Here is a tiny trained network, its code and every weight. The questions are about switching its units off for an input and a class, where a switched-off unit gives its printed mean instead of its output.

import numpy as np


def w(rows, s, z=0):
    codes = np.array(rows[::2]) - 128.0
    scale = np.full(codes.shape[1], s)
    scale[-1] = z or s
    return codes * scale


def f(y):
    return y / 2 * (1 + np.tanh(0.7978845608 * (y + 0.044715 * y**3)))


def log_softmax(a):
    a = a - a.max(-1, keepdims=True)
    return a - np.log(np.exp(a).sum(-1, keepdims=True))


def net(x, mask):
    res = np.array(x, float).reshape(1, 3) / 4 @ E
    y = f(res @ A[0][:, :-1].T + A[0][:, -1])
    res = res + np.where(mask, y, B[0][:, -1]) @ B[0][:, :-1]
    return log_softmax(res[-1] @ U[:, :-1].T + U[:, -1])


A, B = {}, {}
E = w([
[138,117,111,13],'x0',
[106,177,254,89],'x1',
[124,247,51,149],'x2',
],0.0093)
A[0] = w([
[171,199,139,133,43],'N1',
[118,200,95,101,67],'N2',
[124,252,93,183,101],'N3',
[154,114,78,121,45],'N4',
[174,42,182,178,58],'N5',
[128,133,167,243,67],'N6',
[159,211,250,155,45],'N7',
[127,85,56,142,83],'N8',
[134,105,76,154,35],'N9',
[176,92,78,143,42],'N10',
[105,152,173,78,39],'N11',
[119,192,200,93,102],'N12',
[159,68,206,153,66],'N13',
[166,121,97,137,38],'N14',
[145,224,95,100,75],'N15',
[98,128,164,250,90],'N16',
[119,134,108,55,234],'N17',
[128,81,64,170,78],'N18',
[129,149,156,132,241],'N19',
[142,120,109,32,28],'N20',
[153,146,171,226,101],'N21',
[160,145,118,82,253],'N22',
[142,121,109,53,19],'N23',
[150,182,120,135,51],'N24',
[107,9,172,137,113],'N25',
[128,76,64,154,119],'N26',
[117,149,89,43,25],'N27',
[87,65,135,84,53],'N28',
[55,167,139,129,27],'N29',
[139,80,152,123,13],'N30',
[99,156,113,145,171],'N31',
],0.012,0.0049)
B[0] = w([
[88,193,160,108,150],'N1',
[116,168,203,122,176],'N2',
[123,113,227,204,254],'N3',
[83,159,127,71,147],'N4',
[131,150,215,154,197],'N5',
[220,137,141,23,203],'N6',
[19,130,36,114,215],'N7',
[69,144,82,115,189],'N8',
[73,153,118,73,156],'N9',
[66,177,114,87,161],'N10',
[86,193,98,54,160],'N11',
[66,118,57,111,200],'N12',
[101,156,159,158,190],'N13',
[89,152,136,76,131],'N14',
[110,168,218,142,199],'N15',
[238,134,114,52,217],'N16',
[215,73,101,143,215],'N17',
[65,127,93,108,193],'N18',
[131,93,85,179,182],'N19',
[167,201,171,2,178],'N20',
[196,115,113,61,196],'N21',
[191,63,100,171,203],'N22',
[148,206,156,26,156],'N23',
[106,174,168,115,144],'N24',
[105,147,206,201,233],'N25',
[82,130,75,145,200],'N26',
[157,187,191,36,167],'N27',
[129,197,202,86,166],'N28',
[89,172,152,89,134],'N29',
[99,208,176,90,140],'N30',
[139,113,136,158,166],'N31',
],0.025,0.0083)
U = w([
[139,182,190,176,82],'0',
[248,160,85,43,106],'1',
[64,164,28,97,69],'2',
[214,68,68,210,252],'3',
],0.011,0.0043)

Each question gives the input, the list of numbers given to net, and the class t.
The units are the neurons (one row each of A and B). Each row of codes is followed by its name. A weight is (code - 128) times the scale printed after its matrix; where a second scale follows, it is the last column's (A, B and U).
mask holds one flag per neuron, in row order. A switched-off neuron (its flag False) gives its mean, the last column of its row in B, instead of its output. The means were averaged over made-up inputs and are rounded, as every weight is.
A unit's drop is (log p(t) with every unit on - log p(t) with that unit switched off) / (log p(t) with every unit on - log p(t) with every unit switched off).
The circuit of an input: a set's keep is (log p(t) with only the set's units on - log p(t) with every unit switched off) / (log p(t) with every unit on - log p(t) with every unit switched off). Starting from the 12 units with the biggest drops (on a tie, the unit counted first), units are removed one at a time, each time the one whose removal leaves the highest keep (on an exact tie, the one counted first), for as long as the keep stays at least 0.8.
units of the circuit, in order: the units of the circuit, biggest drop first
top k neurons: the k neurons with the biggest drops, biggest first
drop when u is switched off: that unit's drop, to one decimal
input [-7,6,-2], class 1: units of the circuit, in order -> [N16]
input [-6,6,3], class 1: top 3 neurons -> [N16; N6; N21]
input [-4,4,3], class 1: top 4 neurons -> [N16; N6; N21; N25]
input [6,-3,-6], class 0: top 2 neurons -> [N25; N16]
input [4,0,4], class 0: top 4 neurons -> [N16; N6; N15; N21]
input [3,8,-7], class 2: top 2 neurons -> [N7; N12]
input [8,-6,8], class 0: top 4 neurons -> [N15; N3; N2; N16]
input [-4,-1,-3], class 1: top 2 neurons -> [N3; N16]
input [-6,-6,0], class 1: top 4 neurons -> [N16; N6; N7; N21]
input [-3,-3,-1], class 3: top 2 neurons -> [N20; N7]
input [-4,-5,4], class 2: top 2 neurons -> [N25; N18]
input [0,-4,5], class 0: drop when N3 is switched off -> 0.4
input [-3,5,-1], class 2: drop when N7 is switched off -> 0.3
input [4,7,-5], class 2: drop when N7 is switched off -> 0.1
input [0,-5,6], class 0: units of the circuit, in order -> [N3]
